Below is a small trained network, with its code and all its weights. Each question gives an input and a class and asks what happens when units are switched off, that is, made to give their printed mean instead of their output.

import numpy as np


def w(rows, s, z=0):
    codes = np.array(rows[::2]) - 128.0
    scale = np.full(codes.shape[1], s)
    scale[-1] = z or s
    return codes * scale


def norm(h):
    return h / np.sqrt((h * h).mean(-1, keepdims=True) + 1e-5)


def f(y):
    return np.maximum(y, 0)


def log_softmax(a):
    a = a - a.max(-1, keepdims=True)
    return a - np.log(np.exp(a).sum(-1, keepdims=True))


def net(x, mask):
    res = np.array(x, float).reshape(1, 8) / 4 @ E
    u = 0
    for l in range(4):
        y = f(norm(res) @ A[l][:, :-1].T + A[l][:, -1])
        res = res + np.where(mask[u : u + 4], y, B[l][:, -1]) @ B[l][:, :-1]
        u += 4
    return log_softmax(norm(res)[-1] @ U[:, :-1].T + U[:, -1])


A, B = {}, {}
E = w([
[111,153,178,59,113,107,68,145,193,102,117],'x0',
[139,153,127,137,138,136,110,131,109,116,120],'x1',
[116,138,86,135,36,66,157,153,86,71,160],'x2',
[105,137,105,109,129,138,131,138,124,135,126],'x3',
[148,115,119,105,134,106,115,134,112,140,130],'x4',
[142,108,50,97,88,180,83,10,151,102,144],'x5',
[137,130,145,102,118,142,145,126,118,132,136],'x6',
[53,23,163,127,131,171,66,143,49,86,141],'x7',
],0.014)
A[0] = w([
[38,31,164,118,118,125,84,112,48,75,128,65],'0.n1',
[122,141,180,176,152,142,135,254,159,130,109,81],'0.n2',
[125,111,166,114,239,187,94,81,128,247,41,36],'0.n3',
[165,70,58,205,179,171,238,81,7,183,71,8],'0.n4',
],0.0071,0.012)
B[0] = w([
[168,131,119,156,95,141,156,133,133,178,60,255],'0.n1',
[108,116,151,84,125,95,139,52,111,133,131,219],'0.n2',
[142,86,115,141,117,147,204,171,186,2,165,199],'0.n3',
[83,169,162,179,77,137,52,157,195,183,235,196],'0.n4',
],0.017,0.0045)
A[1] = w([
[130,114,149,116,252,191,108,112,140,181,128,47],'1.n1',
[92,126,100,130,105,111,142,142,97,100,152,39],'1.n2',
[140,109,120,108,135,118,111,86,101,146,134,5],'1.n3',
[101,126,169,139,191,107,164,203,93,164,124,2],'1.n4',
],0.013,0.0045)
B[1] = w([
[129,85,56,139,68,94,173,197,137,71,199,218],'1.n1',
[229,131,156,194,169,106,96,145,106,77,178,203],'1.n2',
[73,141,104,151,135,115,146,114,154,122,150,144],'1.n3',
[36,156,165,126,165,80,136,9,98,105,159,253],'1.n4',
],0.011,0.0041)
A[2] = w([
[72,12,180,124,156,232,46,147,38,123,134,21],'2.n1',
[136,92,57,108,133,198,81,35,131,113,144,18],'2.n2',
[100,133,203,41,107,135,23,175,187,112,105,2],'2.n3',
[111,158,93,133,130,95,184,137,173,169,149,133],'2.n4',
],0.011,0.0045)
B[2] = w([
[132,177,71,174,112,90,209,158,191,191,20,254],'2.n1',
[64,154,253,79,232,28,167,75,42,124,161,254],'2.n2',
[121,129,148,242,96,193,10,171,128,182,193,215],'2.n3',
[167,84,140,113,166,187,69,122,92,138,99,239],'2.n4',
],0.012,0.0063)
A[3] = w([
[171,103,101,133,42,98,127,191,28,26,156,2],'3.n1',
[103,93,184,173,133,132,162,132,135,159,120,144],'3.n2',
[106,140,83,139,108,145,167,136,82,191,173,63],'3.n3',
[246,200,113,108,192,176,131,109,140,188,79,54],'3.n4',
],0.011,0.0051)
B[3] = w([
[127,65,98,78,167,223,164,154,222,49,139,208],'3.n1',
[211,174,53,5,106,128,66,99,85,98,136,254],'3.n2',
[111,123,154,163,135,211,48,104,113,169,158,177],'3.n3',
[84,85,85,154,85,125,153,172,77,165,14,215],'3.n4',
],0.011,0.0066)
U = w([
[103,153,176,69,161,78,142,59,65,122,136,222],'0',
[149,131,63,131,88,123,161,163,118,187,2,40],'1',
[160,90,96,100,149,168,169,182,189,44,162,1],'2',
[140,159,125,168,84,148,47,154,131,204,202,215],'3',
],0.019,0.0024)

Each question gives the input, the list of numbers given to net, and the class t.
The units are the neurons (one row each of A and B). Each row of codes is followed by its name. A weight is (code - 128) times the scale printed after its matrix; where a second scale follows, it is the last column's (A, B and U).
mask holds one flag per neuron, layer by layer. A switched-off neuron (its flag False) gives its mean, the last column of its row in B, instead of its output. The means were averaged over made-up inputs and are rounded, as every weight is.
A unit's drop is (log p(t) with every unit on - log p(t) with that unit switched off) / (log p(t) with every unit on - log p(t) with every unit switched off).
The circuit of an input: a set's keep is (log p(t) with only the set's units on - log p(t) with every unit switched off) / (log p(t) with every unit on - log p(t) with every unit switched off). Starting from the 12 units with the biggest drops (on a tie, the unit counted first), units are removed one at a time, each time the one whose removal leaves the highest keep (on an exact tie, the one counted first), for as long as the keep stays at least 0.8.
units of the circuit, in order: the units of the circuit, biggest drop first
unit that matters most: the unit with the biggest drop
top k neurons: the k neurons with the biggest drops, biggest first
k most important neurons of layer l: the k neurons of layer l with the biggest drops, biggest first
drop when u is switched off: that unit's drop, to one decimal
input [-8,-1,-1,-8,6,6,1,-3], class 3: units of the circuit, in order => [0.n4]
input [6,1,7,7,8,-4,0,1], class 2: top 2 neurons => [3.n1 0.n4]
input [6,-7,5,8,-1,-6,-1,-4], class 0: 2 most important neurons of layer 0 => [0.n4 0.n2]
input [6,-1,3,-6,-1,7,-5,8], class 1: top 2 neurons => [2.n1 0.n1]
input [6,-3,-4,-3,-2,-7,3,8], class 1: top 2 neurons => [2.n1 2.n2]
input [3,6,6,-5,2,-2,2,5], class 2: top 2 neurons => [3.n1 3.n4]
input [-7,1,-8,-5,7,6,1,8], class 1: top 3 neurons => [2.n1 0.n1 3.n1]
input [3,-3,5,6,-2,-5,-3,7], class 1: top 3 neurons => [2.n1 2.n2 0.n1]
input [-7,6,8,6,0,0,-2,6], class 2: top 2 neurons => [3.n1 1.n2]
input [6,-6,3,-7,3,-6,-6,-4], class 0: top 2 neurons => [0.n4 1.n4]
input [-8,-6,-8,2,7,2,-8,6], class 2: top 3 neurons => [0.n3 1.n1 2.n3]
input [-2,-3,7,5,-4,7,6,-6], class 0: top 2 neurons => [2.n2 0.n3]
input [1,5,-4,6,-1,4,-6,-4], class 0: top 4 neurons => [2.n2 0.n1 2.n1 3.n1]
input [2,6,-5,-3,0,-7,7,-7], class 0: units of the circuit, in order => [1.n4]
input [8,4,0,2,1,6,-1,0], class 3: top 2 neurons => [2.n3 1.n4]
input [8,-2,-2,-6,-4,-6,-5,1], class 3: top 2 neurons => [2.n3 2.n2]
input [-8,7,8,0,5,-6,0,2], class 2: top 3 neurons => [3.n1 2.n2 2.n3]
input [4,-8,1,-7,-5,4,-7,5], class 1: top 2 neurons => [2.n1 1.n4]
input [-8,-4,7,3,-8,8,-3,3], class 0: 2 most important neurons of layer 2 => [2.n2 2.n3]
input [-2,2,-5,-8,4,-7,-1,-5], class 0: unit that matters most => 1.n4
input [1,0,3,0,-1,-7,-5,8], class 1: 2 most important neurons of layer 2 => [2.n1 2.n2]
input [-8,0,-7,6,1,-1,-1,3], class 3: 2 most important neurons of layer 3 => [3.n1 3.n3]
input [-7,-2,-4,4,-5,-1,8,7], class 1: 2 most important neurons of layer 2 => [2.n1 2.n3]
input [-3,6,6,2,0,-1,0,-2], class 2: drop when 3.n1 is switched off => 0.1
input [-3,5,5,-3,7,1,6,6], class 1: drop when 2.n1 is switched off => 0.5
input [8,-7,1,-1,-4,6,1,0], class 3: drop when 2.n3 is switched off => 5.1
input [7,5,5,-1,5,-2,-1,6], class 3: most important neuron of layer 0 => [0.n3]
input [-5,-2,-4,-5,2,7,0,-3], class 0: drop when 2.n2 is switched off => 2.9
